Below is a small trained network, with its code and all its weights. Each question gives an input and a class and asks what happens when units are switched off, that is, made to give their printed mean instead of their output.

import numpy as np


def w(rows, s, z=0):
    codes = np.array(rows[::2]) - 128.0
    scale = np.full(codes.shape[1], s)
    scale[-1] = z or s
    return codes * scale


def f(y):
    return y / 2 * (1 + np.tanh(0.7978845608 * (y + 0.044715 * y**3)))


def log_softmax(a):
    a = a - a.max(-1, keepdims=True)
    return a - np.log(np.exp(a).sum(-1, keepdims=True))


def net(x, mask):
    res = np.array(x, float).reshape(1, 6) / 4 @ E
    y = f(res @ A[0][:, :-1].T + A[0][:, -1])
    res = res + np.where(mask, y, B[0][:, -1]) @ B[0][:, :-1]
    return log_softmax(res[-1] @ U[:, :-1].T + U[:, -1])


A, B = {}, {}
E = w([
[108,140,136,131,144,116,117,116],'x0',
[107,170,59,230,163,185,91,234],'x1',
[88,66,13,152,74,93,69,58],'x2',
[209,159,129,214,141,194,180,27],'x3',
[207,5,159,178,187,43,102,137],'x4',
[120,130,118,129,134,118,147,129],'x5',
],0.011)
A[0] = w([
[97,92,214,75,63,86,186,48,106],'neuron 0',
[90,175,126,80,51,160,163,92,104],'neuron 1',
[63,186,114,102,64,176,134,107,89],'neuron 2',
[138,71,136,223,176,88,99,125,128],'neuron 3',
[218,73,140,110,172,95,94,117,103],'neuron 4',
[145,123,137,195,131,165,192,88,72],'neuron 5',
[149,122,86,191,175,217,114,166,138],'neuron 6',
[90,86,21,177,108,149,91,112,113],'neuron 7',
[84,164,104,128,103,165,162,133,122],'neuron 8',
[173,99,179,196,186,62,157,141,82],'neuron 9',
[124,174,142,91,64,149,101,99,95],'neuron 10',
[120,165,78,226,177,158,92,201,140],'neuron 11',
[187,77,131,169,143,84,156,143,71],'neuron 12',
[74,182,80,107,94,210,147,128,105],'neuron 13',
[111,176,145,137,148,97,165,124,99],'neuron 14',
[170,118,167,31,101,113,151,63,172],'neuron 15',
[138,105,17,150,45,90,101,63,50],'neuron 16',
[164,63,132,202,158,76,115,115,99],'neuron 17',
[159,189,106,160,114,185,140,58,43],'neuron 18',
[161,125,126,134,158,80,110,107,120],'neuron 19',
[110,153,100,213,143,140,107,212,155],'neuron 20',
[162,133,98,97,141,134,121,131,81],'neuron 21',
[142,84,156,103,104,111,243,64,88],'neuron 22',
[108,80,155,125,114,100,94,170,38],'neuron 23',
[128,114,118,213,129,154,160,41,51],'neuron 24',
[112,140,206,68,181,142,167,202,58],'neuron 25',
[132,83,145,154,152,72,115,141,77],'neuron 26',
[109,79,139,74,90,128,147,53,135],'neuron 27',
[157,127,137,108,118,154,89,122,89],'neuron 28',
[169,137,159,68,118,114,117,74,145],'neuron 29',
[66,111,102,47,106,81,73,216,22],'neuron 30',
[85,193,113,138,55,142,105,87,107],'neuron 31',
[104,137,88,224,84,154,128,200,145],'neuron 32',
[144,160,153,153,160,123,221,194,95],'neuron 33',
[122,212,149,80,118,181,142,145,82],'neuron 34',
[162,49,156,141,164,101,129,164,80],'neuron 35',
[33,106,124,51,55,111,78,204,3],'neuron 36',
[163,154,220,104,205,165,195,206,98],'neuron 37',
[118,176,109,104,123,143,192,148,117],'neuron 38',
[101,114,62,177,100,113,92,105,121],'neuron 39',
[189,162,198,121,218,208,168,135,96],'neuron 40',
[140,115,152,89,71,70,177,87,119],'neuron 41',
[89,112,60,126,73,67,109,37,111],'neuron 42',
[170,168,107,221,144,174,120,12,41],'neuron 43',
[163,128,61,110,87,111,111,101,63],'neuron 44',
[144,115,164,169,120,179,180,56,73],'neuron 45',
],0.011,0.0035)
B[0] = w([
[90,206,166,138,170,113,67,185,245],'neuron 0',
[190,142,99,57,215,208,130,141,218],'neuron 1',
[235,93,76,53,187,203,172,113,225],'neuron 2',
[191,174,113,67,170,197,166,126,214],'neuron 3',
[148,157,87,71,187,171,146,113,214],'neuron 4',
[67,96,146,96,108,62,194,171,191],'neuron 5',
[94,192,130,224,164,87,108,191,212],'neuron 6',
[108,73,207,171,80,143,62,36,217],'neuron 7',
[176,153,78,152,167,172,157,106,192],'neuron 8',
[175,106,85,67,174,178,136,101,214],'neuron 9',
[156,157,104,73,186,175,129,137,180],'neuron 10',
[91,228,170,218,223,65,69,184,239],'neuron 11',
[198,147,90,96,142,160,161,132,195],'neuron 12',
[214,127,78,125,207,145,159,113,234],'neuron 13',
[148,108,111,133,117,153,99,129,148],'neuron 14',
[82,232,166,212,194,68,65,153,236],'neuron 15',
[149,64,176,147,52,165,84,44,224],'neuron 16',
[194,108,72,91,171,194,152,121,219],'neuron 17',
[100,108,103,49,85,89,201,149,198],'neuron 18',
[176,123,131,155,152,170,148,140,166],'neuron 19',
[90,207,177,199,192,80,64,188,222],'neuron 20',
[150,103,135,144,127,123,127,150,124],'neuron 21',
[65,211,148,153,160,118,131,157,213],'neuron 22',
[154,108,66,80,126,83,195,132,161],'neuron 23',
[72,78,89,82,51,65,204,171,203],'neuron 24',
[104,5,179,154,46,135,97,64,224],'neuron 25',
[168,122,80,97,151,167,182,118,176],'neuron 26',
[94,221,178,188,154,87,59,142,206],'neuron 27',
[137,115,146,111,134,99,115,141,127],'neuron 28',
[114,201,161,187,154,93,76,193,194],'neuron 29',
[57,80,94,109,45,50,223,192,234],'neuron 30',
[199,106,89,93,179,179,137,100,198],'neuron 31',
[116,200,160,186,166,128,88,180,216],'neuron 32',
[94,89,207,161,102,136,120,74,195],'neuron 33',
[175,103,88,104,159,189,128,78,220],'neuron 34',
[175,133,87,114,168,164,221,103,196],'neuron 35',
[60,67,71,40,64,64,206,195,243],'neuron 36',
[118,50,190,161,47,169,56,1,249],'neuron 37',
[153,120,131,129,146,129,139,107,185],'neuron 38',
[148,86,208,174,84,147,28,21,193],'neuron 39',
[111,29,162,142,29,152,93,65,232],'neuron 40',
[83,214,165,172,174,117,113,167,202],'neuron 41',
[149,107,223,125,92,146,66,35,221],'neuron 42',
[45,79,58,81,32,21,206,197,234],'neuron 43',
[154,96,151,133,104,116,81,87,163],'neuron 44',
[74,100,91,137,107,59,196,185,198],'neuron 45',
],0.0075,0.015)
U = w([
[64,234,166,177,214,107,48,226,221],'0',
[113,40,193,132,34,171,52,17,194],'1',
[222,125,37,57,235,218,194,139,82],'2',
[21,64,68,66,26,53,254,254,7],'3',
],0.0086,0.0016)

Each question gives the input, the list of numbers given to net, and the class t.
The units are the neurons (one row each of A and B). Each row of codes is followed by its name. A weight is (code - 128) times the scale printed after its matrix; where a second scale follows, it is the last column's (A, B and U).
mask holds one flag per neuron, in row order. A switched-off neuron (its flag False) gives its mean, the last column of its row in B, instead of its output. The means were averaged over made-up inputs and are rounded, as every weight is.
A unit's drop is (log p(t) with every unit on - log p(t) with that unit switched off) / (log p(t) with every unit on - log p(t) with every unit switched off).
The circuit of an input: a set's keep is (log p(t) with only the set's units on - log p(t) with every unit switched off) / (log p(t) with every unit on - log p(t) with every unit switched off). Starting from the 12 units with the biggest drops (on a tie, the unit counted first), units are removed one at a time, each time the one whose removal leaves the highest keep (on an exact tie, the one counted first), for as long as the keep stays at least 0.8.
units of the circuit, in order: the units of the circuit, biggest drop first
unit that matters most: the unit with the biggest drop
top k neurons: the k neurons with the biggest drops, biggest first
drop when u is switched off: that unit's drop, to one decimal
input [-6,-3,-7,6,-1,7], class 1: top 2 neurons -> [neuron 37; neuron 40]
input [-2,-8,-7,-6,-3,3], class 0: unit that matters most -> neuron 15
input [4,-5,-6,2,-6,5], class 1: top 4 neurons -> [neuron 37; neuron 40; neuron 25; neuron 11]
input [7,0,-3,-4,-4,0], class 2: units of the circuit, in order -> [neuron 34; neuron 2]
input [7,7,8,-4,2,3], class 1: top 2 neurons -> [neuron 7; neuron 39]
input [-1,6,-7,-4,4,3], class 1: top 2 neurons -> [neuron 37; neuron 25]
input [6,-3,2,-6,-5,-5], class 3: top 2 neurons -> [neuron 36; neuron 30]
input [0,7,-1,-1,8,-3], class 2: top 2 neurons -> [neuron 3; neuron 17]
input [6,-4,-5,-2,1,-3], class 1: top 2 neurons -> [neuron 37; neuron 25]
input [7,-5,4,6,4,-2], class 3: top 2 neurons -> [neuron 43; neuron 24]
input [8,-6,5,-5,-6,-2], class 0: top 4 neurons -> [neuron 27; neuron 0; neuron 15; neuron 41]
input [-2,-7,2,8,7,8], class 3: top 3 neurons -> [neuron 43; neuron 24; neuron 45]
input [-8,-8,-4,8,-7,6], class 0: top 2 neurons -> [neuron 15; neuron 0]
input [-7,-7,0,8,-5,-1], class 3: top neuron -> [neuron 43]
input [8,-6,0,3,7,-7], class 2: top 3 neurons -> [neuron 17; neuron 9; neuron 4]
input [6,-2,2,0,-3,-3], class 2: top 2 neurons -> [neuron 37; neuron 11]
input [7,-8,2,-7,-6,-5], class 0: drop when neuron 15 is switched off -> 0.1
input [-3,6,-8,-2,7,1], class 1: drop when neuron 37 is switched off -> 0.9
input [-7,-2,-6,-8,-3,-3], class 3: drop when neuron 30 is switched off -> 1.7
input [-6,2,0,-7,-6,-6], class 3: drop when neuron 36 is switched off -> 7.1
